Here is a tiny trained network, its code and every weight. The questions are about switching its units off for an input and a class, where a switched-off unit gives its printed mean instead of its output.

import numpy as np


def w(rows, s, z=0):
    codes = np.array(rows[::2]) - 128.0
    scale = np.full(codes.shape[1], s)
    scale[-1] = z or s
    return codes * scale


def f(y):
    return np.maximum(y, 0)


def log_softmax(a):
    a = a - a.max(-1, keepdims=True)
    return a - np.log(np.exp(a).sum(-1, keepdims=True))


def net(x, mask):
    res = np.array(x, float).reshape(1, 7) / 4 @ E
    y = f(res @ A[0][:, :-1].T + A[0][:, -1])
    res = res + np.where(mask, y, B[0][:, -1]) @ B[0][:, :-1]
    return log_softmax(res[-1] @ U[:, :-1].T + U[:, -1])


A, B = {}, {}
E = w([
[40,148,150,131,194,203,65,45,166,214],'x0',
[133,45,255,3,91,125,52,79,85,97],'x1',
[130,232,207,117,111,3,179,77,141,177],'x2',
[130,212,118,88,205,199,223,53,47,48],'x3',
[29,118,56,78,6,134,180,74,170,104],'x4',
[78,67,175,167,94,149,211,155,16,205],'x5',
[126,138,131,135,120,134,122,130,122,123],'x6',
],0.0064)
A[0] = w([
[92,95,161,157,105,144,179,147,51,184,98],'N0',
[132,193,155,138,120,64,159,120,137,127,145],'N1',
[125,149,63,213,137,111,148,168,169,186,50],'N2',
[69,85,125,148,175,207,100,133,163,129,131],'N3',
[151,190,126,115,155,94,84,122,218,60,117],'N4',
[59,116,95,65,58,129,162,86,142,100,96],'N5',
[16,158,172,139,201,209,56,37,169,250,198],'N6',
[73,80,159,180,98,145,221,146,21,172,54],'N7',
[119,152,166,32,180,175,172,89,70,73,86],'N8',
[182,138,155,164,181,137,110,159,103,155,70],'N9',
[153,52,75,146,118,182,95,182,109,68,147],'N10',
[88,103,138,98,40,161,141,105,132,122,94],'N11',
[167,119,175,113,170,124,92,158,102,158,81],'N12',
[152,107,212,148,185,132,98,153,115,128,101],'N13',
[144,190,203,125,113,18,171,108,142,150,124],'N14',
[137,56,115,164,96,137,77,187,193,155,36],'N15',
[197,127,140,153,167,110,106,159,91,137,99],'N16',
[192,170,107,104,180,149,125,63,179,24,112],'N17',
[153,184,167,153,129,39,164,47,152,191,125],'N18',
[152,155,130,84,137,126,65,120,196,51,115],'N19',
[128,188,57,196,134,139,151,174,133,133,91],'N20',
[105,102,150,157,103,148,187,160,59,171,98],'N21',
[166,138,154,168,183,109,103,161,118,162,95],'N22',
[156,146,157,151,233,128,127,133,102,109,107],'N23',
[122,139,163,132,102,53,126,135,167,186,98],'N24',
[39,122,51,122,55,114,182,90,155,101,88],'N25',
[115,33,159,140,100,61,67,162,168,166,35],'N26',
[119,137,67,222,135,180,149,175,157,134,87],'N27',
[137,175,120,101,218,189,253,60,63,39,93],'N28',
[122,233,186,110,111,43,184,92,142,155,134],'N29',
[148,32,238,7,80,130,28,70,61,95,109],'N30',
[163,187,66,83,156,110,55,112,213,49,100],'N31',
[138,55,133,154,80,68,62,186,192,206,4],'N32',
[118,140,182,139,87,69,112,158,162,171,79],'N33',
[175,116,160,178,211,101,95,154,98,140,68],'N34',
[161,138,165,167,208,125,122,172,114,138,77],'N35',
[95,100,172,112,119,156,169,124,14,166,106],'N36',
[122,198,35,246,178,129,221,174,154,154,54],'N37',
[178,137,140,133,172,145,100,173,110,168,71],'N38',
[132,105,142,150,100,78,98,158,190,190,60],'N39',
[59,93,92,110,46,114,135,103,166,127,104],'N40',
[107,83,161,150,149,144,183,133,69,202,92],'N41',
[166,113,172,119,156,130,78,129,84,131,104],'N42',
[194,116,115,129,76,54,197,242,86,19,163],'N43',
[142,170,115,109,169,130,181,62,74,90,98],'N44',
[183,87,177,88,65,103,147,166,99,50,142],'N45',
[146,50,81,155,131,214,95,180,131,65,108],'N46',
],0.0067,0.0024)
B[0] = w([
[163,72,158,167,118,102,116,72,180,170,179],'N0',
[133,98,107,123,155,152,141,112,89,124,179],'N1',
[65,149,181,98,184,71,89,148,120,69,184],'N2',
[170,103,75,76,153,151,135,99,88,137,174],'N3',
[137,79,140,172,124,131,145,86,167,162,193],'N4',
[116,178,160,94,81,157,179,167,174,112,193],'N5',
[231,179,3,53,132,73,83,155,108,214,255],'N6',
[148,96,166,187,111,100,137,81,172,182,196],'N7',
[82,157,138,180,105,105,51,163,90,81,205],'N8',
[118,152,160,99,86,171,168,157,166,132,169],'N9',
[155,65,102,90,158,185,163,93,87,120,189],'N10',
[131,140,160,110,128,133,158,142,158,125,176],'N11',
[115,152,158,107,114,136,160,151,147,119,163],'N12',
[123,153,151,89,102,133,179,166,153,117,172],'N13',
[136,75,106,98,172,199,148,79,91,116,201],'N14',
[102,125,116,181,84,184,64,146,83,85,178],'N15',
[130,163,113,94,83,173,176,163,170,132,168],'N16',
[145,93,154,190,95,109,102,125,148,169,200],'N17',
[146,63,102,104,154,189,152,102,81,98,203],'N18',
[146,69,170,202,146,80,151,86,181,173,184],'N19',
[117,125,166,109,189,75,119,131,132,99,188],'N20',
[163,92,151,174,122,95,136,77,179,175,175],'N21',
[108,159,147,97,83,162,184,154,145,123,171],'N22',
[109,147,120,122,68,156,148,143,152,115,183],'N23',
[109,78,94,153,112,200,129,106,78,103,172],'N24',
[112,183,157,92,86,167,197,153,171,115,199],'N25',
[87,166,129,178,89,105,68,157,90,77,186],'N26',
[104,123,159,103,188,102,130,120,115,113,183],'N27',
[69,155,86,212,45,142,34,173,77,103,245],'N28',
[120,58,105,108,140,213,162,80,78,105,212],'N29',
[63,146,204,85,235,45,126,131,139,77,243],'N30',
[157,76,158,206,122,121,153,68,190,185,206],'N31',
[86,159,127,184,71,136,56,166,94,101,196],'N32',
[103,100,101,150,137,143,108,117,82,99,169],'N33',
[119,177,151,116,80,166,198,158,156,133,178],'N34',
[127,174,149,113,72,159,173,141,153,111,174],'N35',
[136,106,151,175,127,92,114,87,163,157,190],'N36',
[61,137,205,90,236,36,104,149,131,72,229],'N37',
[103,156,163,102,85,191,163,149,159,128,161],'N38',
[106,143,107,173,89,155,88,154,85,103,175],'N39',
[105,185,160,96,86,161,183,177,157,101,187],'N40',
[147,106,135,157,116,104,125,107,169,154,176],'N41',
[118,143,144,111,124,124,161,139,153,100,163],'N42',
[230,167,17,45,115,76,67,135,123,231,221],'N43',
[105,140,103,185,78,142,61,147,91,103,193],'N44',
[167,156,100,84,161,69,101,139,125,162,187],'N45',
[131,69,106,113,177,205,189,89,79,117,190],'N46',
],0.0063,0.0099)
U = w([
[78,173,115,223,48,151,50,162,43,83,116],'0',
[74,149,202,64,226,39,132,139,128,70,149],'1',
[113,223,157,66,28,209,254,164,211,122,49],'2',
[164,51,162,234,104,96,147,80,222,210,94],'3',
[139,27,86,81,162,250,181,99,19,110,120],'4',
[202,200,27,34,118,73,91,147,99,223,252],'5',
],0.0075,0.0014)

Each question gives the input, the list of numbers given to net, and the class t.
The units are the neurons (one row each of A and B). Each row of codes is followed by its name. A weight is (code - 128) times the scale printed after its matrix; where a second scale follows, it is the last column's (A, B and U).
mask holds one flag per neuron, in row order. A switched-off neuron (its flag False) gives its mean, the last column of its row in B, instead of its output. The means were averaged over made-up inputs and are rounded, as every weight is.
A unit's drop is (log p(t) with every unit on - log p(t) with that unit switched off) / (log p(t) with every unit on - log p(t) with every unit switched off).
The circuit of an input: a set's keep is (log p(t) with only the set's units on - log p(t) with every unit switched off) / (log p(t) with every unit on - log p(t) with every unit switched off). Starting from the 12 units with the biggest drops (on a tie, the unit counted first), units are removed one at a time, each time the one whose removal leaves the highest keep (on an exact tie, the one counted first), for as long as the keep stays at least 0.8.
circuit, biggest first: the units of the circuit, biggest drop first
most important unit: the unit with the biggest drop
k most important neurons: the k neurons with the biggest drops, biggest first
drop of u: that unit's drop, to one decimal
input [-5,-7,4,6,2,1,-5], class 1: circuit, biggest first -> [N37]
input [-4,5,2,-2,3,2,3], class 1: 2 most important neurons -> [N30 N6]
input [-6,5,1,3,2,7,3], class 3: circuit, biggest first -> [N7 N36]
input [-5,6,4,3,4,-8,2], class 3: circuit, biggest first -> [N31 N19]
input [4,-1,7,1,6,-5,-2], class 4: circuit, biggest first -> [N29 N18]
input [8,-4,2,-7,8,-4,-8], class 2: 4 most important neurons -> [N25 N40 N43 N28]
input [1,-8,-6,-6,-1,5,0], class 1: circuit, biggest first -> [N37 N2]
input [-6,6,-8,0,-4,-8,5], class 3: 3 most important neurons -> [N19 N31 N17]
input [3,6,-7,5,7,-2,1], class 2: 3 most important neurons -> [N5 N37 N25]
input [8,-7,2,7,1,1,-5], class 5: 2 most important neurons -> [N6 N30]
input [-1,-8,0,-1,-8,1,1], class 1: 3 most important neurons -> [N37 N2 N20]
input [4,6,7,-8,1,6,5], class 0: 2 most important neurons -> [N26 N32]
input [-2,-7,-5,-3,-7,4,8], class 1: 2 most important neurons -> [N37 N2]
input [0,-2,-8,-3,5,-6,7], class 4: circuit, biggest first -> [N46]
input [-2,4,1,8,-8,-5,6], class 0: 2 most important neurons -> [N28 N8]
input [6,-3,-4,-6,7,-7,-5], class 2: 3 most important neurons -> [N40 N25 N28]
input [3,-7,-5,8,4,3,-1], class 0: 2 most important neurons -> [N28 N30]
input [-3,-5,-8,-1,2,8,-8], class 3: 2 most important neurons -> [N7 N21]
input [-4,-1,-5,8,6,-1,0], class 0: drop of N28 -> 0.6
input [8,-6,8,1,7,-3,-2], class 4: most important unit -> N29
input [7,-5,-6,-4,1,-8,8], class 3: drop of N45 -> 0.1
input [-7,5,-4,-2,-4,-6,2], class 5: drop of N7 -> 0.3
